Below are the code and all the weights of a small trained network. Each question names an input and a target symbol and asks about switching units off, where a switched-off unit gives its printed mean instead of its output.

import numpy as np


def w(rows, s, z=0):
    codes = np.array(rows[::2]) - 128.0
    scale = np.full(codes.shape[1], s)
    scale[-1] = z or s
    return codes * scale


def f(y):
    return y / 2 * (1 + np.tanh(0.7978845608 * (y + 0.044715 * y**3)))


def softmax(a):
    e = np.exp(a - a.max(-1, keepdims=True))
    return e / e.sum(-1, keepdims=True)


def log_softmax(a):
    a = a - a.max(-1, keepdims=True)
    return a - np.log(np.exp(a).sum(-1, keepdims=True))


def net(x, mask):
    ids = ['ΓΘΞαβεηλμπφω'.index(c) for c in x.split()]
    T = len(ids)
    res = E[ids] + P[:T]
    r = res
    for j in range(3):
        rows = slice(2 * j, 2 * j + 2)
        q, k, v = (r @ M[0][rows].T for M in (Q, K, V))
        z = softmax(np.where(np.tri(T) > 0, q @ k.T / 2**0.5, -1e9)) @ v
        o = O[0][rows]
        res = res + np.where(mask[j], z, o[:, -1]) @ o[:, :-1]
    y = f(res @ A[0][:, :-1].T + A[0][:, -1])
    res = res + np.where(mask[3:19], y, B[0][:, -1]) @ B[0][:, :-1]
    return log_softmax(res[-1] @ U[:, :-1].T + U[:, -1])


Q, K, V, O, A, B = {}, {}, {}, {}, {}, {}
E = w([
[110,153,128,75],'Γ',
[93,138,139,102],'Θ',
[46,162,153,215],'Ξ',
[149,158,131,115],'α',
[95,160,107,87],'β',
[167,187,121,69],'ε',
[3,121,202,178],'η',
[185,177,197,204],'λ',
[181,123,156,125],'μ',
[91,204,107,242],'π',
[67,211,85,97],'φ',
[131,189,243,112],'ω',
],0.016)
P = w([
[149,120,110,110],'0',
[144,142,124,110],'1',
[131,154,129,115],'2',
[127,168,140,113],'3',
[115,183,148,113],'4',
[109,196,154,116],'5',
[102,207,160,118],'6',
[91,220,166,118],'7',
[83,235,172,121],'8',
[78,241,180,123],'9',
[71,252,184,117],'10',
],0.015)
Q[0] = w([
[153,63,43,123],'H0',
[124,184,151,53],'H0',
[155,62,72,168],'H1',
[128,188,161,34],'H1',
[141,4,124,206],'H2',
[131,98,118,96],'H2',
],0.017)
K[0] = w([
[155,21,114,137],'H0',
[102,185,175,157],'H0',
[145,66,94,124],'H1',
[100,181,253,243],'H1',
[152,73,65,70],'H2',
[103,100,53,149],'H2',
],0.017)
V[0] = w([
[129,94,209,147],'H0',
[99,130,89,187],'H0',
[144,138,155,159],'H1',
[69,92,135,111],'H1',
[133,65,166,139],'H2',
[162,103,125,253],'H2',
],0.016)
O[0] = w([
[135,60,247,152,151],'H0',
[93,89,86,181,167],'H0',
[140,119,138,185,253],'H1',
[28,74,103,101,101],'H1',
[97,153,189,97,18],'H2',
[62,176,149,207,175],'H2',
],0.013,0.0059)
A[0] = w([
[143,157,138,80,8],'N0',
[95,129,99,101,117],'N1',
[161,159,151,123,90],'N2',
[72,146,153,97,173],'N3',
[98,180,159,35,141],'N4',
[111,163,41,156,212],'N5',
[178,152,81,100,161],'N6',
[198,119,118,83,113],'N7',
[143,144,130,112,101],'N8',
[47,136,150,114,147],'N9',
[142,7,64,83,79],'N10',
[97,107,131,80,72],'N11',
[142,173,180,128,146],'N12',
[120,153,136,91,75],'N13',
[144,157,130,190,94],'N14',
[66,131,165,93,97],'N15',
],0.013,0.011)
B[0] = w([
[183,153,98,34,137],'N0',
[107,88,123,152,145],'N1',
[123,155,97,73,162],'N2',
[151,102,145,151,178],'N3',
[144,69,135,114,181],'N4',
[217,105,113,111,252],'N5',
[101,127,208,149,173],'N6',
[78,178,154,167,170],'N7',
[158,175,169,77,133],'N8',
[173,113,111,105,195],'N9',
[30,163,17,134,146],'N10',
[88,254,78,101,140],'N11',
[108,104,102,168,201],'N12',
[143,130,146,91,131],'N13',
[87,132,106,38,221],'N14',
[122,139,108,84,165],'N15',
],0.0078,0.018)
U = w([
[61,175,139,42,26],'Γ',
[50,77,141,70,160],'Θ',
[187,63,97,220,221],'Ξ',
[211,106,203,122,122],'α',
[70,170,120,51,2],'β',
[148,176,144,41,58],'ε',
[125,2,125,88,227],'η',
[99,232,168,151,146],'λ',
[61,187,193,155,158],'μ',
[209,126,66,100,118],'π',
[112,133,90,72,48],'φ',
[160,129,197,99,240],'ω',
],0.0076,0.0068)

Each question gives the input, a string of symbols that net reads in full, and the target symbol t.
The units are the heads (2 rows each of Q, K, V and O) and the neurons (one row each of A and B). Each row of codes is followed by its name. A weight is (code - 128) times the scale printed after its matrix; where a second scale follows, it is the last column's (O, A, B and U).
mask holds one flag per unit, heads first, then neurons. A switched-off unit (its flag False) gives its mean, the last column of its rows in O or B, instead of its output. The means were averaged over made-up inputs and are rounded, as every weight is.
A unit's drop is (log p(t) with every unit on - log p(t) with that unit switched off) / (log p(t) with every unit on - log p(t) with every unit switched off).
The circuit of an input: a set's keep is (log p(t) with only the set's units on - log p(t) with every unit switched off) / (log p(t) with every unit on - log p(t) with every unit switched off). Starting from the 12 units with the biggest drops (on a tie, the unit counted first), units are removed one at a time, each time the one whose removal leaves the highest keep (on an exact tie, the one counted first), for as long as the keep stays at least 0.8.
circuit, biggest first: the units of the circuit, biggest drop first
unit that matters most: the unit with the biggest drop
top k neurons: the k neurons with the biggest drops, biggest first
which heads matter: for each layer, one digit per head in row order, 1 if its drop is at least 0.15 and else 0, layers parted by /
input Γ η α, target η: which heads matter : 010
input ε ε Γ β α μ Γ μ ε α Ξ, target Ξ: circuit, biggest first : [H2 H0]
input ω Γ α Γ ε Γ Ξ Ξ π, target Ξ: circuit, biggest first : [H0]
input ε α ε, target ε: circuit, biggest first : [H0 H1 N8]
input Γ Θ Ξ π Γ λ η π Γ β, target π: circuit, biggest first : [N5 H0]
input Γ Γ α ε λ η π φ Γ, target π: circuit, biggest first : [H0 N5]
input μ φ λ, target π: which heads matter : 100
input φ η Γ ε ε π λ Γ λ Θ μ, target λ: which heads matter : 011
input Θ λ π Ξ λ Ξ η Θ α λ, target μ: circuit, biggest first : [H0 N5]
input Γ π ω μ β Γ λ Ξ μ Γ Γ, target Ξ: which heads matter : 000
input β λ λ α η β π, target π: circuit, biggest first : [N5 H0 N14]
input Ξ η μ φ μ Ξ π Ξ Θ π β, target π: circuit, biggest first : [N5 H0 N14 H2]
input ε μ λ ω μ Γ ε ε λ Γ Θ, target μ: circuit, biggest first : [H0 N5]
input η φ μ λ ε Θ, target λ: circuit, biggest first : [H1 H2]
input Θ Θ Θ λ Θ Γ Θ Γ ε, target λ: unit that matters most : H1
input Ξ ε λ ε η Θ Γ Θ μ, target η: circuit, biggest first : [H1 N7]
input π Θ Ξ μ α η η μ, target η: circuit, biggest first : [H1 H0]
input η Γ α π α φ η λ ω, target α: circuit, biggest first : [H0 H2]
input β π ε Ξ Ξ η φ π α, target π: top 3 neurons : [N5 N14 N12]
input η ω Ξ φ, target Ξ: unit that matters most : N14
input η λ η φ ω ω ε Ξ λ α η, target η: which heads matter : 010
input Ξ Γ ω Θ λ Γ ε η Θ η, target Θ: top 2 neurons : [N5 N15]
input ε Γ Γ Γ λ Γ, target μ: which heads matter : 101
input η η φ Ξ, target π: which heads matter : 100
input Ξ λ λ Γ α β λ Θ, target μ: which heads matter : 101
